Below are the code and all the weights of a small trained network. Each question names an input and a target symbol and asks about switching units off, where a switched-off unit gives its printed mean instead of its output.

import numpy as np


def w(rows, s, z=0):
    codes = np.array(rows[::2]) - 128.0
    scale = np.full(codes.shape[1], s)
    scale[-1] = z or s
    return codes * scale


def f(y):
    return np.maximum(y, 0)


def softmax(a):
    e = np.exp(a - a.max(-1, keepdims=True))
    return e / e.sum(-1, keepdims=True)


def log_softmax(a):
    a = a - a.max(-1, keepdims=True)
    return a - np.log(np.exp(a).sum(-1, keepdims=True))


def net(x, mask):
    ids = ['αγδεζηθλμξπσφψω'.index(c) for c in x.split()]
    T = len(ids)
    res = E[ids] + P[:T]
    u = 0
    for l in range(2):
        r = res
        for j in range(2):
            rows = slice(2 * j, 2 * j + 2)
            q, k, v = (r @ M[l][rows].T for M in (Q, K, V))
            z = softmax(np.where(np.tri(T) > 0, q @ k.T / 2**0.5, -1e9)) @ v
            o = O[l][rows]
            res = res + np.where(mask[u + j], z, o[:, -1]) @ o[:, :-1]
        u += 2
        y = f(res @ A[l][:, :-1].T + A[l][:, -1])
        res = res + np.where(mask[u : u + 4], y, B[l][:, -1]) @ B[l][:, :-1]
        u += 4
    return log_softmax(res[-1] @ U[:, :-1].T + U[:, -1])


Q, K, V, O, A, B = {}, {}, {}, {}, {}, {}
E = w([
[131,147,135,223,140,102,99,112,49],'α',
[149,158,167,183,143,111,163,76,72],'γ',
[159,184,143,178,170,90,150,69,80],'δ',
[106,170,169,202,157,134,146,94,69],'ε',
[148,137,151,181,167,95,90,180,57],'ζ',
[150,160,160,154,174,110,154,145,88],'η',
[88,144,201,121,193,156,179,168,95],'θ',
[96,137,112,155,201,124,147,203,123],'λ',
[113,128,166,66,189,122,175,138,152],'μ',
[108,212,40,185,157,123,114,132,165],'ξ',
[109,199,103,109,126,119,117,57,126],'π',
[189,67,108,85,129,252,30,98,248],'σ',
[119,162,140,47,143,89,107,77,145],'φ',
[18,95,88,112,123,117,72,123,102],'ψ',
[115,66,69,122,139,80,147,75,171],'ω',
],0.0044)
P = w([
[97,147,152,117,29,71,113,185,134],'0',
[54,171,170,146,137,66,113,133,180],'1',
[66,163,169,144,154,77,104,125,172],'2',
[84,145,149,146,165,79,112,108,150],'3',
[97,137,139,139,179,90,110,101,141],'4',
[103,132,127,134,187,102,110,97,136],'5',
[110,130,113,128,199,115,112,92,131],'6',
[120,125,101,117,207,121,105,87,118],'7',
[126,120,89,112,214,136,103,84,112],'8',
[139,116,76,105,220,146,102,82,106],'9',
[146,112,66,95,232,158,98,76,98],'10',
[158,112,51,81,234,170,88,72,86],'11',
[167,109,45,83,246,180,93,73,81],'12',
[185,97,35,83,252,192,88,69,75],'13',
],0.0033)
Q[0] = w([
[99,158,76,98,100,66,198,148,75],'0.h1',
[110,128,145,140,141,83,97,105,145],'0.h1',
[152,96,116,120,141,182,64,88,167],'0.h2',
[98,140,114,140,253,81,134,85,85],'0.h2',
],0.04)
K[0] = w([
[70,164,108,162,217,134,147,129,141],'0.h1',
[143,136,88,82,115,146,147,137,64],'0.h1',
[152,104,153,136,12,178,129,163,178],'0.h2',
[176,92,59,84,186,252,100,95,114],'0.h2',
],0.027)
V[0] = w([
[98,128,102,106,49,103,251,107,120],'0.h1',
[97,163,137,149,92,37,150,198,87],'0.h1',
[115,115,112,41,179,89,60,145,253],'0.h2',
[239,104,136,157,188,65,211,206,96],'0.h2',
],0.015)
O[0] = w([
[196,65,201,154,81,44,191,166,163,65],'0.h1',
[103,150,116,169,147,9,179,106,118,222],'0.h1',
[118,104,20,64,187,49,198,168,61,252],'0.h2',
[120,111,182,164,253,123,44,171,194,44],'0.h2',
],0.0067,0.0032)
A[0] = w([
[125,168,217,219,196,168,112,147,29,202],'0.n1',
[202,113,167,162,177,96,80,46,116,37],'0.n2',
[218,91,175,99,89,152,149,106,206,108],'0.n3',
[192,190,138,172,158,145,231,173,7,255],'0.n4',
],0.011,0.00052)
B[0] = w([
[81,192,206,174,217,123,88,141,53,202],'0.n1',
[147,119,93,232,121,133,213,114,159,165],'0.n2',
[111,155,119,2,194,132,184,76,118,129],'0.n3',
[71,249,30,44,173,178,200,219,132,255],'0.n4',
],0.0074,0.0062)
Q[1] = w([
[183,73,218,176,46,155,85,122,144],'1.h1',
[105,123,133,151,252,157,104,107,158],'1.h1',
[147,152,147,144,211,179,98,106,150],'1.h2',
[82,212,35,70,228,116,168,117,107],'1.h2',
],0.031)
K[1] = w([
[105,145,197,196,155,140,206,203,83],'1.h1',
[145,128,154,124,190,252,108,194,138],'1.h1',
[170,202,181,91,177,201,67,189,114],'1.h2',
[135,55,64,96,128,197,102,77,166],'1.h2',
],0.023)
V[1] = w([
[98,61,108,146,179,149,117,254,200],'1.h1',
[134,82,224,16,169,108,175,101,89],'1.h1',
[191,15,17,170,160,52,168,98,131],'1.h2',
[37,75,114,135,75,122,63,175,52],'1.h2',
],0.024)
O[1] = w([
[72,184,168,128,65,160,113,191,124,7],'1.h1',
[77,85,167,65,105,119,128,85,5,88],'1.h1',
[185,154,174,79,114,87,153,145,148,253],'1.h2',
[26,160,162,122,154,117,147,72,210,199],'1.h2',
],0.02,0.004)
A[1] = w([
[73,159,161,118,39,162,128,165,62,71],'1.n1',
[152,97,86,178,80,153,114,165,57,43],'1.n2',
[89,139,210,216,130,101,113,160,89,1],'1.n3',
[120,86,157,124,114,112,115,100,7,76],'1.n4',
],0.016,0.00078)
B[1] = w([
[162,2,133,121,108,145,85,95,228,249],'1.n1',
[124,132,224,160,133,158,229,119,116,252],'1.n2',
[125,167,134,45,209,120,101,186,52,222],'1.n3',
[71,163,77,176,95,14,104,168,120,214],'1.n4',
],0.0097,0.017)
U = w([
[100,122,77,190,99,161,80,114,192,106],'α',
[155,121,174,182,123,93,139,134,127,13],'γ',
[193,87,186,153,99,158,166,114,158,87],'δ',
[118,86,139,188,138,164,121,52,117,93],'ε',
[72,194,47,143,137,186,91,137,110,151],'ζ',
[132,166,167,122,156,174,163,164,58,171],'η',
[29,101,128,139,128,137,130,108,84,38],'θ',
[131,97,120,57,152,171,88,167,137,141],'λ',
[142,82,151,147,93,80,96,149,149,72],'μ',
[180,199,109,178,105,125,123,231,200,149],'ξ',
[253,50,32,101,205,126,132,100,54,160],'π',
[100,142,80,66,74,179,155,142,98,255],'σ',
[115,187,87,123,121,83,84,136,63,171],'φ',
[57,168,178,100,157,93,168,41,193,159],'ψ',
[214,175,216,49,85,98,139,155,93,104],'ω',
],0.0036,0.0038)

Each question gives the input, a string of symbols that net reads in full, and the target symbol t.
The units are the heads (2 rows each of Q, K, V and O) and the neurons (one row each of A and B). Each row of codes is followed by its name. A weight is (code - 128) times the scale printed after its matrix; where a second scale follows, it is the last column's (O, A, B and U).
mask holds one flag per unit, layer by layer, with each layer's heads first. A switched-off unit (its flag False) gives its mean, the last column of its rows in O or B, instead of its output. The means were averaged over made-up inputs and are rounded, as every weight is.
A unit's drop is (log p(t) with every unit on - log p(t) with that unit switched off) / (log p(t) with every unit on - log p(t) with every unit switched off).
The circuit of an input: a set's keep is (log p(t) with only the set's units on - log p(t) with every unit switched off) / (log p(t) with every unit on - log p(t) with every unit switched off). Starting from all 12 units, units are removed one at a time, each time the one whose removal leaves the highest keep (on an exact tie, the one counted first), for as long as the keep stays at least 0.8.
circuit, biggest first: the units of the circuit, biggest drop first
k most important neurons: the k neurons with the biggest drops, biggest first
k most important neurons of layer l: the k neurons of layer l with the biggest drops, biggest first
which heads matter: for each layer, one digit per head in row order, 1 if its drop is at least 0.15 and else 0, layers parted by /
input δ μ π ξ η ζ ξ φ η ε ψ ξ μ, target ψ: which heads matter -> 00 / 01
input μ π φ ξ ξ, target φ: which heads matter -> 00 / 10
input ψ η η ε α η ψ η γ σ η μ, target π: which heads matter -> 01 / 10
input ψ π η ε θ σ, target π: which heads matter -> 01 / 10
input λ α γ η μ, target μ: 2 most important neurons -> [1.n1, 1.n4]
input ξ μ ψ σ α ε ψ, target ζ: 4 most important neurons -> [0.n4, 1.n1, 1.n2, 0.n2]
input ψ π ψ ξ η η π ε ω, target ω: circuit, biggest first -> [1.h2, 0.n4]
input η ψ α, target ψ: which heads matter -> 00 / 01
input η φ α ω, target ω: circuit, biggest first -> [1.h2, 0.n1, 0.n4]
input ψ θ φ η θ ψ ψ φ π θ γ η, target θ: which heads matter -> 11 / 11
input π α δ γ ω η α λ π θ, target π: circuit, biggest first -> [1.h1, 1.h2]
input λ η λ η η φ π λ ψ γ γ, target ψ: which heads matter -> 00 / 01
input η α α μ ψ η η ω π, target ω: 2 most important neurons of layer 0 -> [0.n4, 0.n1]
input λ ψ ξ η ψ θ ω ζ ψ η, target ψ: 2 most important neurons of layer 0 -> [0.n4, 0.n2]
input ε η μ ε ε γ η π π η, target π: circuit, biggest first -> [1.h1, 1.h2]
input ψ ψ α ψ ω α, target ω: which heads matter -> 00 / 01
input ψ η λ λ γ ω η ε λ η η, target λ: which heads matter -> 01 / 10
input π η λ η γ η λ η η λ α, target λ: which heads matter -> 01 / 10
input η π η λ ω σ ζ λ, target δ: which heads matter -> 01 / 11
input ε ζ ψ η μ π, target π: which heads matter -> 10 / 10
input ε ψ ε ω π α ξ η ε ε λ λ, target λ: 2 most important neurons -> [1.n1, 1.n3]
input ψ η δ ψ η ε ξ η γ, target ξ: which heads matter -> 00 / 10
input ξ η η π μ η ω ψ γ α ε ψ, target ψ: circuit, biggest first -> [1.h2, 0.n4]
input ψ η μ ξ α σ ζ θ η, target π: most important neuron -> [0.n4]
input ω η ω ψ, target ω: circuit, biggest first -> [1.h2, 0.n4, 0.n1]
